[ 88  97 139 169 156 114  87] : Q
[ 98  88 120 160 167 133  94] : D
[110  87 102  90  93  95 134] : F
[ 88  97 139  90  93 133 167] : Z
[153 110  87 105 148 166 148] : U
[153 110  87 105 148 170 148] : L
find: [153 110  87 105 148 166 148] : U

[149 130 148 120 139 119]  T
[130 122 127 137 127 135]  H
[137 131 165 125 140  97]  B
[130 136 149 121 142 101]  W
[140 127 123 125 130 138]  X
[145 149 136 119 136 122]  E
[118 124 122 142 127 130]  Y
[139 138 164 117 157  86]  A
[133 131 145 130 136 109]  J
[149 121 141 131 129 123]  G
find: [136 149] : W
rev: [142 121 149] : W
rev: [136 130 145] : J
rev: [165 131 137] : B
rev: [ 97 140 125 165 131] : B
rev: [140 125 165 131] : B
find: [148 120] : T

[100 126 116 142 143 122 124] = P
[121 115 152 143 142 110 148] = V
[131 121 147 135 153  92 155] = R
rev: [110 142 143 152 115 121] : V
find: [142 143] : P
rev: [122 143] : P

[128 155 102 113 153] = mome
[119 161 106 123 147] = dilu
[131 162 112 112 154] = tavuk
[133 155 102 113 153] = Gezu
[132 161 103 116 158] = vun
[131 166  94 110 152] = goke
[100 116 158 112 161] = Zolak
[122 171 112 116 161] = latif
[161 103 115 158 163] = voba
rev: [158 116 103] : vun
find: [100 116 158 112 161] : Zolak
rev: [158 116 103 161] : vun
find: [112 112] : tavuk

[123  94 120 143 129 174 111 119 134 141 132 126]  K
[126 144 127 119 129 132 103 131 130 137 130 131]  S
[120 114 121 140 122 156 103 131 137 130 130 126]  N
[127 118 126 128 133 152 105 131 132 143 126 129]  M
[133 131 118 143 132 179 112 120 133 141 130 125]  C
rev: [120 112] : C
rev: [130 137 130 131 103] : S
find: [ 94 120 143 129 174 111 119 134 141] : K
find: [126 144 127 119 129 132 103 131 130 137 130 131] : S
rev: [141 133 120 112 179 132 143 118 131] : C
find: [131 118 143 132 179 112 120 133 141 130 125] : C
rev: [137 131 103] : N

[128  86 136 104 117 106 129  98 122 126 143 142 123 128 117 111 120 131
 126 116  95 128 138 139 126 115 127]  tenez
[130  79  98 116 122  85 132 146  94 131 111 120 131  95 128 116 143 142
 126 117 123 129 120 127 128 145 134]  bet
[130 129 115 119 122 135 134 134 131 129 132 119 130 132 135 140 122 139
 127 117 142 131 122 129 131 136 127]  fupi
[129 141 115 184 142 133 137 114 140 130 143 131 129 129 145  91 123 122
 131 127 106 128 125 117 130 127 139]  Tef
[127 141 127 141 135 118 130 130 127 128 125 129 125 127 121 129 100 120
 128  98 124 127 127 116 126 115 105]  tet
[119 122 135 133 134 131 129 132 119 130 132 135 127 129 104 128 128 161
 128 128  99 128 129 131 126 126 143]  buz
find: [140 122] : fupi
rev: [135 132 130 119 132 129 131 134 134 135 122 119] : fupi
rev: [ 85 122 116  98  79] : bet
find: [143 142 123 128 117 111 120 131 126 116  95] : tenez
find: [142 131 122 129] : fupi

[109 116 132 101 122 140 145 133] = retez
[135 117 118 142 122 167 157 137] = liba
[139 151 120 124 108 160 130 155] = Kezev
[138 152 130 139 134  93  90 124] = gof
[143 143 121 146 122 144 139 128] = legoz
[124 167 157 122 122 155 130 156] = mazo
[143 145 121 144 123 138 121 138] = Feka
[134 152 128 122 122 120 108 136] = tuf
[126 143 135 113 129  97 103 126] = Zegov
[142 129 119 153 125 147 134 134] = dapo
[134 152 128 122 122 120 108 138] = pofo
[113 112 137 116 141 107 129 109] = sugan
find: [139 134] : gof
find: [122 167 157 137] : liba
find: [134 152 128 122 122 120 108 138] : pofo
rev: [124  90] : gof
rev: [113 135] : Zegov

[128 127 127 129 125 134 130 134 126 132 106 128 127 120 128 128 135 119
 131 118 128] : lan
[135 119 131 116 128 141 139 131 128 118 131 128 127 129 128 128 126 120
 124 133 128] : vomu
[132 139 129 143 141 140 141 171 132 138 157 128 112 146 128 128 126 123
 121 139 129] : Noteb
[121 138 128 143 130 141 139 131 128 118 131 128 127 127 129 128 134 130
 134 126 128] : Nibem
[133 143 127 134 128 146 130 140 126 104 142 128 134 129 128 128 114 120
 122 142 128] : gebus
[119 125 128 126 129 125 129 125 129 137 122 128 124 127 129 128 144 130
 134 126 128] : Nos
find: [112 146 128 128 126 123 121 139] : Noteb
rev: [128 118 131 119 135] : lan
rev: [126 134 130 134 128 129 127 127 128] : Nibem
rev: [128 142 122 120 114 128 128 129 134 128 142 104] : gebus

[147 126 142 137 152 135 140 126 109 140 126 140 137 126 126 120 119 119
 137 127 146 109 127 132 129 125 119 134 126 128 129 130 123 126 110 119
 147] -> Sibap
[122 128 126 149 120 135 117 124 112 122 126 118 149 127 126 123 155 135
 139 126 165 137 127 138 146 127 139 135 126 122 132 128 136 132 137 148
 104] -> Tipud
[124 126 159 120 137 136 108 126 131 115 126 143 118 126 125 142 132 119
 107 127 108 107 125 126 122 124 121 117 126 149 120 133 117 124 112 122
 130] -> piro
[110 126 108 120 103 127  76 123 123  90 126 118 103 127 126 132 137 136
 114 126  96 129 125 127 123 126 129 132 126 112 124 127 119 135 123 136
 108] -> tibom
[121 128 122 137 110 153 134 129 144 128 127  84 125 129 127 138 127 129
 124 127 141 163 125 132 119 128 145 144 127 100 140 122 137 117 150 143
 109] -> senol
[116 126 143 125 112 134 129 126 149 127 127 143 130 126 126 154 137 128
 103 127 125 106 124 128 131 126 129 124 127 146 117 136 122 130 117 141
 118] -> fugeb
find: [121 117 126 149 120 133 117 124 112 122] : piro
find: [124 126 159 120 137 136 108 126 131 115 126 143 118 126 125 142 132 119
 107 127 108 107 125 126 122 124 121 117 126 149 120 133 117 124 112 122
 130] : piro
find: [136 132 137 148] : Tipud
find: [128 103 127] : fugeb

[118 135 133 129 143 147 119 121 128 145 133] -> penud
[118 135 133 129 143 141 126 126 126 149 135] -> Gev
[128 145 132 129 143 147 119 121 128 145 133] -> rop
find: [128 145 132 129 143 147 119 121 128] : rop
find: [128 145 132 129 143 147 119 121 128 145 133] : rop
find: [118 135 133 129 143 147 119 121 128 145 133] : penud
rev: [133 145 128 121 119 147 143 129 132] : rop

[154 143 140 120 111 134 130 160 121 121 154 139 114 125 121 167 101 114
 141  81  88 131 129 124 138 160 158 142 119 102 127 117] -> kebas
[138 130 102 106 126 125 123 157  97 139 121 114 167 121 125 154 114 152
 127 105 111 124 136 122 144 122 142 135 106 123  90 150] -> Nutu
[121 154 141 114 125 121 167 101 101 134 115  90 169 109 146 138 128 164
 116 131 133 124 144 127 132  97 125 130 105 140  82 167] -> gevi
rev: [138 146 109 169  90 115 134 101] : gevi
rev: [154 125 121 167 114 121 139] : Nutu
find: [121 167 101 114 141  81  88 131] : kebas
rev: [101 167 121 125 114 139 154 121] : kebas
rev: [ 90 123 106 135] : Nutu
rev: [102 119] : kebas
rev: [122 144 122 136 124 111 105] : Nutu

[155 129 137 120 133 174] : Zaro
[131 134 136 169 128 150] : zem
[132 137 151 151 132 147] : Lub
[145 134 136 143 142 161] : satuv
[140 130 128 182 137 148] : Nep
rev: [128 169] : zem
rev: [137 182 128 130 140] : Nep
find: [140 130] : Nep
rev: [137 182] : Nep
rev: [169 136 134 131] : zem

[106  92 153 129 118 130 102 130 112 133 152 172 167 147]  veze
[139 101 135 157 180 159 126 106 100 159 109 169  80 149]  mude
[175 112  92 176 130 160 176  91 175  80 120 174 144 123]  rukof
[135 180 139 101 159 157 109  86 147  93  77 124 136 180]  rezev
[ 85 119 152 113  89 139 163 114 147 129 152 150 153 135]  Vako
[148 113 153 118 129  98 145 144 118  77 122  87  91 112]  busa
[102 168 147  95 140 168 155 168 168 174 136 111 100 120]  tozam
find: [153 129 118] : veze
rev: [157 159 101 139 180 135] : rezev
rev: [ 91  87 122  77 118 144 145] : busa
rev: [ 87 122  77] : busa
find: [ 89 139 163 114 147 129 152 150 153 135] : Vako

[143 131 124 141 126 112 150 131  92 114 106 117 113 132 140 141 121 161
 118 132 111 157 152 142 175 129  92 121 125 106 145  96 116 107 114] -> Ton
[133 120 113 134  99 118  92 135 147 107 145 134 142 133 139 127 165 121
 163 121 125 144 111 149 110 128 129  89 138 123  92 143 148 105 131] -> Biz
[145 142 122 118 139 127 131 130 143 122 119 152 131 128 131 160 115 147
 124 118 142 147 140 143 126 126 129 148 121 132 128  99 131 148 124] -> dibin
[137 147 109 138 130 137 137 133 110 154 138 137 149 126 121 129 100 139
 126 119 148  96 127 112 142 125 112 144 136 154 129 157 132 148 145] -> muma
[147 129 137 145 146 124 120 161 137 116 129 129 118 122 127 148 115 116
 141 126 149 165 114 141 138 111 121 132 124 136 142 123 124 151 130] -> Lusog
[127 104 131 141 108 133 128 117 147 141 123 110 135 135 148 131 116 129
 135 161 131 120 101 119 103 115 121 137 139 138 128 108 134 106 141] -> kad
[147 158 146 125 106 127 126 141 101 121 131 143 158 142 102 134 136 145
 103 140 125  82 146 114 146 173 139 142 133 140 108 109 139 115 112] -> kibil
[117 145 167 138 118 123 134 139 132 104 142 120 139 134 127 109 173 106
 152 131  84 124 109 107 116 121 119 154 119 119 125 136 132 113 110] -> bol
[ 91 126 134 155 151 132 176 159 158 125 133 142 134 110 110 133 130 128
 136 118 169 128  99 118 142 129 124 168 158 162 168 158 135 134 160] -> befo
[128 130 128 133 118 109 117 120 117 138 130 112 122 126 123 113 159 128
 130 148  97 143 149 137 123 140 129  83 149 113 104 122 126 106 140] -> kufi
[129 128 136 130 124 126 113 116 134 148 129 117 122 123 141 107 126 123
 125 145 101 152 144 122 116 106 108 117 120  89 143 129 114 156 112] -> mipos
find: [134 110 110 133 130 128 136 118 169 128] : befo
rev: [127 134 139] : bol

